Below is a small trained network, with its code and all its weights. Each question gives an input and a class and asks what happens when units are switched off, that is, made to give their printed mean instead of their output.

import numpy as np


def w(rows, s, z=0):
    codes = np.array(rows[::2]) - 128.0
    scale = np.full(codes.shape[1], s)
    scale[-1] = z or s
    return codes * scale


def f(y):
    return np.maximum(y, 0)


def log_softmax(a):
    a = a - a.max(-1, keepdims=True)
    return a - np.log(np.exp(a).sum(-1, keepdims=True))


def net(x, mask):
    res = np.array(x, float).reshape(1, 4) / 4 @ E
    y = f(res @ A[0][:, :-1].T + A[0][:, -1])
    res = res + np.where(mask, y, B[0][:, -1]) @ B[0][:, :-1]
    return log_softmax(res[-1] @ U[:, :-1].T + U[:, -1])


A, B = {}, {}
E = w([
[21,57,112],'x0',
[128,155,253],'x1',
[45,238,102],'x2',
[128,129,129],'x3',
],0.0072)
A[0] = w([
[142,138,134,120],'N1',
[128,145,104,90],'N2',
[143,145,156,142],'N3',
[118,124,119,95],'N4',
[145,171,162,70],'N5',
[79,119,253,61],'N6',
[125,164,129,87],'N7',
[89,99,153,54],'N8',
[184,92,158,126],'N9',
[107,137,122,55],'N10',
[125,99,146,74],'N11',
[75,141,97,81],'N12',
[123,111,145,71],'N13',
[89,185,114,162],'N14',
[96,158,113,136],'N15',
[103,109,87,108],'N16',
[167,166,196,169],'N17',
[103,104,93,144],'N18',
[92,139,178,150],'N19',
[128,88,132,147],'N20',
[114,160,137,85],'N21',
[234,195,62,201],'N22',
[145,176,165,57],'N23',
[191,33,149,254],'N24',
[114,174,146,33],'N25',
[191,129,204,129],'N26',
[116,149,128,181],'N27',
[107,167,160,48],'N28',
[127,105,153,66],'N29',
[121,161,151,26],'N30',
[105,135,125,109],'N31',
[159,79,103,191],'N32',
[134,135,178,148],'N33',
[159,96,155,139],'N34',
[94,92,93,123],'N35',
[124,108,112,43],'N36',
],0.022,0.005)
B[0] = w([
[120,127,124,143],'N1',
[132,146,122,144],'N2',
[133,124,106,164],'N3',
[125,130,120,137],'N4',
[161,115,97,168],'N5',
[164,173,218,218],'N6',
[158,120,137,149],'N7',
[158,111,151,157],'N8',
[138,124,86,191],'N9',
[118,147,127,140],'N10',
[139,108,128,144],'N11',
[120,171,105,184],'N12',
[130,115,133,136],'N13',
[165,179,98,202],'N14',
[139,137,99,176],'N15',
[120,138,96,177],'N16',
[138,109,65,217],'N17',
[93,131,105,181],'N18',
[167,113,138,180],'N19',
[137,104,146,163],'N20',
[160,125,139,150],'N21',
[182,158,214,234],'N22',
[167,114,96,170],'N23',
[112,2,108,250],'N24',
[178,125,125,153],'N25',
[136,139,73,220],'N26',
[133,148,115,162],'N27',
[164,115,135,157],'N28',
[138,123,127,143],'N29',
[157,123,121,144],'N30',
[128,140,122,149],'N31',
[138,77,148,187],'N32',
[141,134,105,177],'N33',
[138,125,97,175],'N34',
[86,95,116,188],'N35',
[107,117,128,139],'N36',
],0.062,0.013)
U = w([
[183,39,171,192],'0',
[133,104,4,124],'1',
[162,183,158,199],'2',
[172,127,83,1],'3',
[29,48,117,96],'4',
],0.012,0.0066)

Each question gives the input, the list of numbers given to net, and the class t.
The units are the neurons (one row each of A and B). Each row of codes is followed by its name. A weight is (code - 128) times the scale printed after its matrix; where a second scale follows, it is the last column's (A, B and U).
mask holds one flag per neuron, in row order. A switched-off neuron (its flag False) gives its mean, the last column of its row in B, instead of its output. The means were averaged over made-up inputs and are rounded, as every weight is.
A unit's drop is (log p(t) with every unit on - log p(t) with that unit switched off) / (log p(t) with every unit on - log p(t) with every unit switched off).
unit that matters most: the unit with the biggest drop
k most important neurons: the k neurons with the biggest drops, biggest first
drop of u: that unit's drop, to one decimal
input [-6,2,4,-7], class 3: unit that matters most -> N22
input [-8,8,2,-4], class 3: 2 most important neurons -> [N6; N22]
input [-6,8,1,3], class 3: 3 most important neurons -> [N6; N24; N22]
input [0,3,2,-1], class 3: 2 most important neurons -> [N22; N24]
input [2,1,3,1], class 2: 2 most important neurons -> [N24; N17]
input [-5,-3,0,3], class 0: 3 most important neurons -> [N14; N6; N12]
input [-1,3,-4,-1], class 1: 2 most important neurons -> [N22; N26]
input [-1,4,3,1], class 3: 2 most important neurons -> [N22; N24]
input [5,7,5,8], class 2: 2 most important neurons -> [N6; N24]
input [-6,8,-1,-3], class 1: 2 most important neurons -> [N17; N26]
input [1,5,1,0], class 2: 2 most important neurons -> [N24; N6]
input [-4,5,-6,-5], class 1: drop of N26 -> 0.1
input [-1,0,3,-1], class 2: drop of N24 -> 0.6
input [1,-7,-5,3], class 4: unit that matters most -> N6
input [1,-3,-1,0], class 4: drop of N6 -> 0.2
input [-8,5,-7,-6], class 1: drop of N26 -> 0.2
